Below are the code and all the weights of a small trained network. Each question names an input and a class and asks about switching units off, where a switched-off unit gives its printed mean instead of its output.

import numpy as np


def w(rows, s, z=0):
    codes = np.array(rows[::2]) - 128.0
    scale = np.full(codes.shape[1], s)
    scale[-1] = z or s
    return codes * scale


def f(y):
    return np.maximum(y, 0)


def log_softmax(a):
    a = a - a.max(-1, keepdims=True)
    return a - np.log(np.exp(a).sum(-1, keepdims=True))


def net(x, mask):
    res = np.array(x, float).reshape(1, 7) / 4 @ E
    y = f(res @ A[0][:, :-1].T + A[0][:, -1])
    res = res + np.where(mask, y, B[0][:, -1]) @ B[0][:, :-1]
    return log_softmax(res[-1] @ U[:, :-1].T + U[:, -1])


A, B = {}, {}
E = w([
[199,96,78,136,193,49,198,107],'x0',
[147,216,83,150,59,121,146,169],'x1',
[130,98,106,85,150,54,70,171],'x2',
[167,162,173,99,139,77,157,189],'x3',
[131,82,114,80,2,124,192,94],'x4',
[108,114,50,113,138,118,124,225],'x5',
[135,158,45,170,82,164,113,45],'x6',
],0.011)
A[0] = w([
[183,139,124,96,177,118,166,102,232],'neuron 0',
[52,153,174,119,190,178,94,194,196],'neuron 1',
[101,96,108,157,147,112,90,68,182],'neuron 2',
[179,137,104,193,202,91,156,171,221],'neuron 3',
[131,145,88,122,67,123,118,153,126],'neuron 4',
[143,101,115,111,74,144,154,125,203],'neuron 5',
[175,160,171,141,96,171,135,73,161],'neuron 6',
[77,153,155,90,148,136,105,190,186],'neuron 7',
[181,123,79,172,173,93,124,172,139],'neuron 8',
[120,45,203,159,140,147,119,77,203],'neuron 9',
[121,171,141,147,167,100,73,213,182],'neuron 10',
[135,60,155,11,132,60,133,146,199],'neuron 11',
[134,187,186,186,96,178,184,58,167],'neuron 12',
[64,186,50,121,90,142,148,155,233],'neuron 13',
[172,143,53,153,95,96,136,142,253],'neuron 14',
[103,155,138,177,84,163,142,79,201],'neuron 15',
[141,131,146,136,181,112,59,76,210],'neuron 16',
[114,103,81,79,41,123,168,136,222],'neuron 17',
[154,150,120,165,122,164,127,68,217],'neuron 18',
[132,149,139,164,196,148,100,135,153],'neuron 19',
[81,125,143,142,129,133,26,110,178],'neuron 20',
[113,87,82,142,17,160,94,141,154],'neuron 21',
],0.012,0.0032)
B[0] = w([
[165,172,46,79,103,77,150,163,186],'neuron 0',
[116,82,212,193,74,159,96,191,228],'neuron 1',
[135,107,111,115,109,68,105,68,189],'neuron 2',
[196,165,86,178,136,76,134,192,218],'neuron 3',
[130,154,157,120,217,150,85,86,191],'neuron 4',
[83,170,122,68,210,153,187,104,192],'neuron 5',
[81,176,111,138,68,137,202,105,213],'neuron 6',
[70,65,207,150,179,236,116,241,200],'neuron 7',
[185,151,60,151,175,74,105,143,199],'neuron 8',
[97,110,121,73,63,88,144,112,222],'neuron 9',
[171,104,90,193,138,212,102,165,220],'neuron 10',
[159,64,117,1,138,113,163,231,232],'neuron 11',
[64,214,120,137,55,179,214,118,253],'neuron 12',
[143,91,216,205,224,180,153,45,228],'neuron 13',
[180,129,134,178,196,87,187,86,213],'neuron 14',
[21,189,134,112,100,148,155,60,226],'neuron 15',
[118,79,111,151,54,69,108,143,199],'neuron 16',
[192,145,201,66,194,163,119,85,232],'neuron 17',
[121,142,130,165,54,107,175,19,212],'neuron 18',
[112,135,133,205,89,107,99,124,192],'neuron 19',
[52,34,189,130,116,88,112,139,202],'neuron 20',
[74,138,218,119,206,186,90,43,233],'neuron 21',
],0.0073,0.015)
U = w([
[73,184,108,161,82,146,217,79,115],'0',
[97,128,152,145,246,159,137,46,83],'1',
[186,146,42,187,189,81,166,132,255],'2',
[48,87,106,116,109,68,47,68,84],'3',
[91,99,147,205,166,168,109,177,93],'4',
[139,100,120,9,159,127,186,164,180],'5',
],0.011,0.0014)

Each question gives the input, the list of numbers given to net, and the class t.
The units are the neurons (one row each of A and B). Each row of codes is followed by its name. A weight is (code - 128) times the scale printed after its matrix; where a second scale follows, it is the last column's (A, B and U).
mask holds one flag per neuron, in row order. A switched-off neuron (its flag False) gives its mean, the last column of its row in B, instead of its output. The means were averaged over made-up inputs and are rounded, as every weight is.
A unit's drop is (log p(t) with every unit on - log p(t) with that unit switched off) / (log p(t) with every unit on - log p(t) with every unit switched off).
The circuit of an input: a set's keep is (log p(t) with only the set's units on - log p(t) with every unit switched off) / (log p(t) with every unit on - log p(t) with every unit switched off). Starting from the 12 units with the biggest drops (on a tie, the unit counted first), units are removed one at a time, each time the one whose removal leaves the highest keep (on an exact tie, the one counted first), for as long as the keep stays at least 0.8.
units of the circuit, in order: the units of the circuit, biggest drop first
most important unit: the unit with the biggest drop
top k neurons: the k neurons with the biggest drops, biggest first
drop when u is switched off: that unit's drop, to one decimal
input [0,-1,-7,-8,6,4,-3], class 1: most important unit -> neuron 21
input [0,-4,-8,-4,8,0,-8], class 5: units of the circuit, in order -> [neuron 11; neuron 18]
input [-6,6,-5,-1,-7,0,1], class 4: top 2 neurons -> [neuron 1; neuron 7]
input [6,-8,-1,-8,-3,-4,6], class 3: top 2 neurons -> [neuron 2; neuron 16]
input [-7,-4,1,-5,-8,-1,2], class 4: top 4 neurons -> [neuron 1; neuron 7; neuron 10; neuron 0]
input [-2,8,-7,-7,2,2,4], class 1: top 4 neurons -> [neuron 13; neuron 21; neuron 4; neuron 17]
input [0,6,-8,8,7,3,3], class 1: top 2 neurons -> [neuron 17; neuron 13]
input [-5,0,-2,-5,-8,4,8], class 3: top 2 neurons -> [neuron 20; neuron 2]
input [-4,-5,0,-8,6,2,-5], class 5: top 2 neurons -> [neuron 11; neuron 13]
input [6,-5,1,-8,-2,5,-7], class 2: top 2 neurons -> [neuron 3; neuron 8]
input [1,-6,-4,-3,-5,8,-5], class 4: drop when neuron 2 is switched off -> 0.0
input [7,2,-3,-3,3,5,1], class 2: drop when neuron 8 is switched off -> 0.1
input [1,8,4,-1,-1,-4,-1], class 2: drop when neuron 21 is switched off -> 0.2
input [3,6,-1,-3,-4,4,-6], class 2: units of the circuit, in order -> [neuron 3]
